Below are the code and all the weights of a small trained network. Each question names an input and a target symbol and asks about switching units off, where a switched-off unit gives its printed mean instead of its output.

import numpy as np


def w(rows, s, z=0):
    codes = np.array(rows[::2]) - 128.0
    scale = np.full(codes.shape[1], s)
    scale[-1] = z or s
    return codes * scale


def f(y):
    return np.maximum(y, 0)


def softmax(a):
    e = np.exp(a - a.max(-1, keepdims=True))
    return e / e.sum(-1, keepdims=True)


def log_softmax(a):
    a = a - a.max(-1, keepdims=True)
    return a - np.log(np.exp(a).sum(-1, keepdims=True))


def net(x, mask):
    ids = ['αβγδεζηθλξπτφ'.index(c) for c in x.split()]
    T = len(ids)
    res = E[ids] + P[:T]
    r = res
    for j in range(2):
        rows = slice(3 * j, 3 * j + 3)
        q, k, v = (r @ M[0][rows].T for M in (Q, K, V))
        z = softmax(np.where(np.tri(T) > 0, q @ k.T / 3**0.5, -1e9)) @ v
        o = O[0][rows]
        res = res + np.where(mask[j], z, o[:, -1]) @ o[:, :-1]
    y = f(res @ A[0][:, :-1].T + A[0][:, -1])
    res = res + np.where(mask[2:14], y, B[0][:, -1]) @ B[0][:, :-1]
    return log_softmax(res[-1] @ U[:, :-1].T + U[:, -1])


Q, K, V, O, A, B = {}, {}, {}, {}, {}, {}
E = w([
[127,88,133],'α',
[143,75,93],'β',
[5,91,97],'γ',
[138,203,142],'δ',
[128,145,132],'ε',
[153,104,127],'ζ',
[160,107,113],'η',
[178,135,159],'θ',
[87,71,195],'λ',
[58,48,146],'ξ',
[80,48,104],'π',
[107,54,199],'τ',
[162,88,188],'φ',
],0.017)
P = w([
[138,176,110],'0',
[215,97,89],'1',
[66,137,160],'2',
[187,177,133],'3',
[219,62,2],'4',
[98,93,165],'5',
[178,139,133],'6',
[167,70,18],'7',
[173,38,104],'8',
[178,197,128],'9',
[169,69,17],'10',
],0.0086)
Q[0] = w([
[129,152,247],'h1',
[182,159,93],'h1',
[146,88,53],'h1',
[162,1,105],'h2',
[172,204,83],'h2',
[98,50,147],'h2',
],0.0085)
K[0] = w([
[96,86,151],'h1',
[105,140,173],'h1',
[80,130,95],'h1',
[1,132,127],'h2',
[148,186,150],'h2',
[99,75,125],'h2',
],0.0085)
V[0] = w([
[80,170,39],'h1',
[149,142,255],'h1',
[2,44,175],'h1',
[26,127,101],'h2',
[131,64,146],'h2',
[95,96,124],'h2',
],0.0089)
O[0] = w([
[88,223,2,76],'h1',
[156,90,235,87],'h1',
[33,67,140,249],'h1',
[58,140,83,253],'h2',
[118,144,201,243],'h2',
[70,95,165,228],'h2',
],0.0068,0.0032)
A[0] = w([
[43,200,182,68],'n1',
[81,106,154,211],'n2',
[138,185,126,18],'n3',
[67,161,79,84],'n4',
[139,168,102,88],'n5',
[159,132,82,108],'n6',
[96,215,39,54],'n7',
[119,224,93,99],'n8',
[123,62,221,51],'n9',
[148,2,153,55],'n10',
[120,49,42,255],'n11',
[154,128,118,28],'n12',
],0.0095,0.0046)
B[0] = w([
[233,31,209,150],'n1',
[77,180,182,208],'n2',
[70,68,91,129],'n3',
[169,108,129,157],'n4',
[159,30,62,130],'n5',
[143,84,86,139],'n6',
[171,85,71,143],'n7',
[120,60,94,134],'n8',
[144,186,58,190],'n9',
[79,50,119,210],'n10',
[65,254,103,248],'n11',
[121,228,167,128],'n12',
],0.0059,0.011)
U = w([
[70,187,233,252],'α',
[112,1,86,229],'β',
[102,88,24,103],'γ',
[154,71,68,4],'δ',
[148,135,73,200],'ε',
[162,202,117,142],'ζ',
[175,135,81,62],'η',
[212,150,193,49],'θ',
[135,45,206,4],'λ',
[81,118,169,64],'ξ',
[60,239,72,108],'π',
[129,22,192,30],'τ',
[164,104,181,162],'φ',
],0.0077,0.0047)

Each question gives the input, a string of symbols that net reads in full, and the target symbol t.
The units are the heads (3 rows each of Q, K, V and O) and the neurons (one row each of A and B). Each row of codes is followed by its name. A weight is (code - 128) times the scale printed after its matrix; where a second scale follows, it is the last column's (O, A, B and U).
mask holds one flag per unit, heads first, then neurons. A switched-off unit (its flag False) gives its mean, the last column of its rows in O or B, instead of its output. The means were averaged over made-up inputs and are rounded, as every weight is.
A unit's drop is (log p(t) with every unit on - log p(t) with that unit switched off) / (log p(t) with every unit on - log p(t) with every unit switched off).
The circuit of an input: a set's keep is (log p(t) with only the set's units on - log p(t) with every unit switched off) / (log p(t) with every unit on - log p(t) with every unit switched off). Starting from the 12 units with the biggest drops (on a tie, the unit counted first), units are removed one at a time, each time the one whose removal leaves the highest keep (on an exact tie, the one counted first), for as long as the keep stays at least 0.8.
units of the circuit, in order: the units of the circuit, biggest drop first
top k neurons: the k neurons with the biggest drops, biggest first
which heads matter: for each layer, one digit per head in row order, 1 if its drop is at least 0.15 and else 0, layers parted by /
drop of u: that unit's drop, to one decimal
input ζ γ θ π, target π: top 3 neurons -> n11, n1, n10
input π η γ ξ λ, target π: units of the circuit, in order -> n11, h2, h1
input π η ξ γ ζ, target π: units of the circuit, in order -> n11, h1
input δ α ε α γ φ ξ ξ γ ξ π, target π: units of the circuit, in order -> n11, h1
input ζ ζ δ α λ ζ ε γ, target π: which heads matter -> 00
input φ ζ γ ζ α, target π: units of the circuit, in order -> n11, h2
input δ θ ζ θ, target θ: which heads matter -> 11
input γ π ζ ζ η, target π: units of the circuit, in order -> n11, h1
input τ τ γ ζ η, target π: units of the circuit, in order -> n11, h2
input λ γ ζ α α η ζ η α ζ ξ, target π: which heads matter -> 00
input τ ζ γ ξ β α γ ζ ε λ ζ, target π: drop of h1 -> 0.2
input γ ζ ζ ξ δ γ π ξ, target π: drop of n11 -> 0.6
input φ ξ η ε ξ ζ ζ γ β α γ, target π: drop of n2 -> 0.1
